Below are the code and all the weights of a small trained network. Each question names an input and a target symbol and asks about switching units off, where a switched-off unit gives its printed mean instead of its output.

import numpy as np


def w(rows, s, z=0):
    codes = np.array(rows[::2]) - 128.0
    scale = np.full(codes.shape[1], s)
    scale[-1] = z or s
    return codes * scale


def f(y):
    return y / 2 * (1 + np.tanh(0.7978845608 * (y + 0.044715 * y**3)))


def softmax(a):
    e = np.exp(a - a.max(-1, keepdims=True))
    return e / e.sum(-1, keepdims=True)


def log_softmax(a):
    a = a - a.max(-1, keepdims=True)
    return a - np.log(np.exp(a).sum(-1, keepdims=True))


def net(x, mask):
    ids = ['ΓΛΠΣΦΨαβδεηθτ'.index(c) for c in x.split()]
    T = len(ids)
    res = E[ids] + P[:T]
    u = 0
    for l in range(2):
        q, k, v = (res @ M[l].T for M in (Q, K, V))
        z = softmax(np.where(np.tri(T) > 0, q @ k.T / 3**0.5, -1e9)) @ v
        res = res + np.where(mask[u], z, O[l][:, -1]) @ O[l][:, :-1]
        u += 1
        y = f(res @ A[l][:, :-1].T + A[l][:, -1])
        res = res + np.where(mask[u : u + 4], y, B[l][:, -1]) @ B[l][:, :-1]
        u += 4
    return log_softmax(res[-1] @ U[:, :-1].T + U[:, -1])


Q, K, V, O, A, B = {}, {}, {}, {}, {}, {}
E = w([
[69,242,17,116,165],'Γ',
[197,210,152,165,76],'Λ',
[179,194,165,178,112],'Π',
[188,190,163,185,101],'Σ',
[56,76,164,109,96],'Φ',
[47,207,108,91,193],'Ψ',
[64,146,146,32,98],'α',
[180,219,236,108,153],'β',
[163,141,107,139,252],'δ',
[186,80,69,143,108],'ε',
[158,41,139,182,189],'η',
[168,88,53,189,170],'θ',
[177,72,174,53,31],'τ',
],0.0041)
P = w([
[4,134,170,211,88],'0',
[111,180,170,187,123],'1',
[120,161,162,161,132],'2',
[137,156,143,140,147],'3',
[157,148,134,120,153],'4',
[175,139,124,103,158],'5',
[189,134,115,84,167],'6',
[210,125,107,64,171],'7',
[215,123,100,49,177],'8',
[227,111,88,35,184],'9',
],0.004)
Q[0] = w([
[5,11,122,111,69],'L0H0',
[162,159,95,97,10],'L0H0',
[192,194,231,151,82],'L0H0',
],0.029)
K[0] = w([
[36,147,191,216,75],'L0H0',
[222,105,146,167,34],'L0H0',
[185,5,139,140,154],'L0H0',
],0.028)
V[0] = w([
[111,132,180,182,56],'L0H0',
[98,221,72,127,93],'L0H0',
[154,161,248,98,112],'L0H0',
],0.013)
O[0] = w([
[88,2,127,130,66,117],'L0H0',
[23,152,35,75,97,184],'L0H0',
[126,1,126,99,240,252],'L0H0',
],0.0072,0.0017)
A[0] = w([
[148,167,141,209,120,55],'L0N0',
[151,89,114,22,47,176],'L0N1',
[156,106,5,193,131,253],'L0N2',
[142,118,81,160,67,93],'L0N3',
],0.014,0.0027)
B[0] = w([
[147,178,227,217,120,116],'L0N0',
[139,111,178,59,35,162],'L0N1',
[192,91,11,159,168,249],'L0N2',
[121,134,81,158,22,95],'L0N3',
],0.012,0.002)
Q[1] = w([
[114,107,238,145,50],'L1H0',
[189,152,105,171,253],'L1H0',
[117,198,127,146,115],'L1H0',
],0.031)
K[1] = w([
[150,30,152,249,72],'L1H0',
[253,138,159,43,160],'L1H0',
[177,141,30,138,121],'L1H0',
],0.019)
V[1] = w([
[22,193,161,96,193],'L1H0',
[165,101,238,120,137],'L1H0',
[112,127,139,254,198],'L1H0',
],0.019)
O[1] = w([
[191,47,114,10,216,160],'L1H0',
[184,62,209,183,89,6],'L1H0',
[196,222,203,127,233,251],'L1H0',
],0.013,0.0027)
A[1] = w([
[107,59,98,110,62,182],'L1N0',
[127,141,191,212,76,185],'L1N1',
[129,8,160,105,99,155],'L1N2',
[136,200,107,103,111,1],'L1N3',
],0.011,0.0042)
B[1] = w([
[52,110,204,152,240,202],'L1N0',
[128,102,152,9,47,217],'L1N1',
[211,132,55,175,78,248],'L1N2',
[143,130,123,223,136,200],'L1N3',
],0.013,0.015)
U = w([
[97,155,34,150,141,39],'Γ',
[53,118,170,129,161,203],'Λ',
[106,124,123,127,127,120],'Π',
[97,120,121,113,106,178],'Σ',
[108,107,141,142,128,135],'Φ',
[103,95,50,7,171,228],'Ψ',
[101,96,136,201,181,32],'α',
[226,100,78,169,86,234],'β',
[155,164,228,167,253,89],'δ',
[103,143,59,83,29,58],'ε',
[158,132,213,60,102,57],'η',
[125,206,166,204,108,145],'θ',
[104,63,132,127,70,2],'τ',
],0.0028,0.002)

Each question gives the input, a string of symbols that net reads in full, and the target symbol t.
The units are the heads (3 rows each of Q, K, V and O) and the neurons (one row each of A and B). Each row of codes is followed by its name. A weight is (code - 128) times the scale printed after its matrix; where a second scale follows, it is the last column's (O, A, B and U).
mask holds one flag per unit, layer by layer, with each layer's heads first. A switched-off unit (its flag False) gives its mean, the last column of its rows in O or B, instead of its output. The means were averaged over made-up inputs and are rounded, as every weight is.
A unit's drop is (log p(t) with every unit on - log p(t) with that unit switched off) / (log p(t) with every unit on - log p(t) with every unit switched off).
The circuit of an input: a set's keep is (log p(t) with only the set's units on - log p(t) with every unit switched off) / (log p(t) with every unit on - log p(t) with every unit switched off). Starting from all 10 units, units are removed one at a time, each time the one whose removal leaves the highest keep (on an exact tie, the one counted first), for as long as the keep stays at least 0.8.
units of the circuit, in order: the units of the circuit, biggest drop first
top k neurons: the k neurons with the biggest drops, biggest first
top k neurons in layer l: the k neurons of layer l with the biggest drops, biggest first
input ε β β β Λ, target β: units of the circuit, in order -> L1H0, L0N2, L1N2, L0H0
input Λ β δ θ η β β Σ Γ, target Γ: units of the circuit, in order -> L0H0, L1H0, L0N2, L1N3
input β δ ε β Ψ ε Λ α, target β: top 3 neurons in layer 0 -> L0N2, L0N1, L0N3
input Λ η Γ δ θ η, target δ: units of the circuit, in order -> L1H0, L0N1, L1N1
input β β Φ Λ Ψ θ, target Ψ: units of the circuit, in order -> L1H0, L0H0, L1N3
input α β Ψ β Λ Λ Λ η η, target β: units of the circuit, in order -> L1H0, L0N2, L1N2
input Ψ τ Σ θ β τ, target Ψ: top neuron in layer 0 -> L0N1
input Σ Ψ Λ Σ β ε β β, target ε: top 2 neurons in layer 1 -> L1N1, L1N0
input ε β Σ β Λ Ψ Γ α, target ε: top 2 neurons -> L0N1, L1N1
input θ Λ Σ θ ε θ Λ θ Λ Σ, target θ: top 2 neurons -> L0N2, L0N0
input θ Π Ψ β α, target θ: top 3 neurons -> L0N1, L1N3, L0N2
input β Ψ Φ τ η β, target τ: top 4 neurons -> L0N2, L0N1, L1N1, L1N0
input β β Λ θ Λ Λ τ β, target τ: top 4 neurons -> L0N1, L1N0, L1N1, L1N2
input δ β Λ Ψ θ Λ β α η, target α: units of the circuit, in order -> L1N0, L0N1, L1H0, L1N2
input Λ θ Ψ β τ Σ Λ Π θ Π, target θ: units of the circuit, in order -> L0H0, L0N2, L1H0
input Ψ Φ β Σ, target β: top neuron -> L0N2
input η Φ θ Ψ Σ Σ β β, target β: units of the circuit, in order -> L1H0, L0N2, L0H0, L1N2
input θ Λ Λ α δ τ, target θ: top 3 neurons in layer 0 -> L0N1, L0N2, L0N3
input θ Λ Λ ε Ψ Λ β Φ, target θ: top 4 neurons -> L0N1, L1N3, L0N2, L0N3
input Ψ θ Σ β η β, target η: top neuron in layer 1 -> L1N1
input α θ θ, target α: top 4 neurons -> L1N0, L0N2, L0N1, L1N2
input θ Ψ Λ Π β Ψ β Λ, target β: units of the circuit, in order -> L1H0, L0N2, L1N2
input β Λ θ Λ δ Λ Λ α Π, target α: top 3 neurons -> L1N0, L0N1, L1N2
input Λ Σ Φ Λ β α ε β η β, target η: top 3 neurons -> L1N1, L0N0, L0N3
input Λ Λ β Σ β η δ β Π, target δ: top 3 neurons in layer 0 -> L0N1, L0N0, L0N2
input β θ ε α β η Σ, target η: units of the circuit, in order -> L0H0, L1H0, L1N1, L0N0
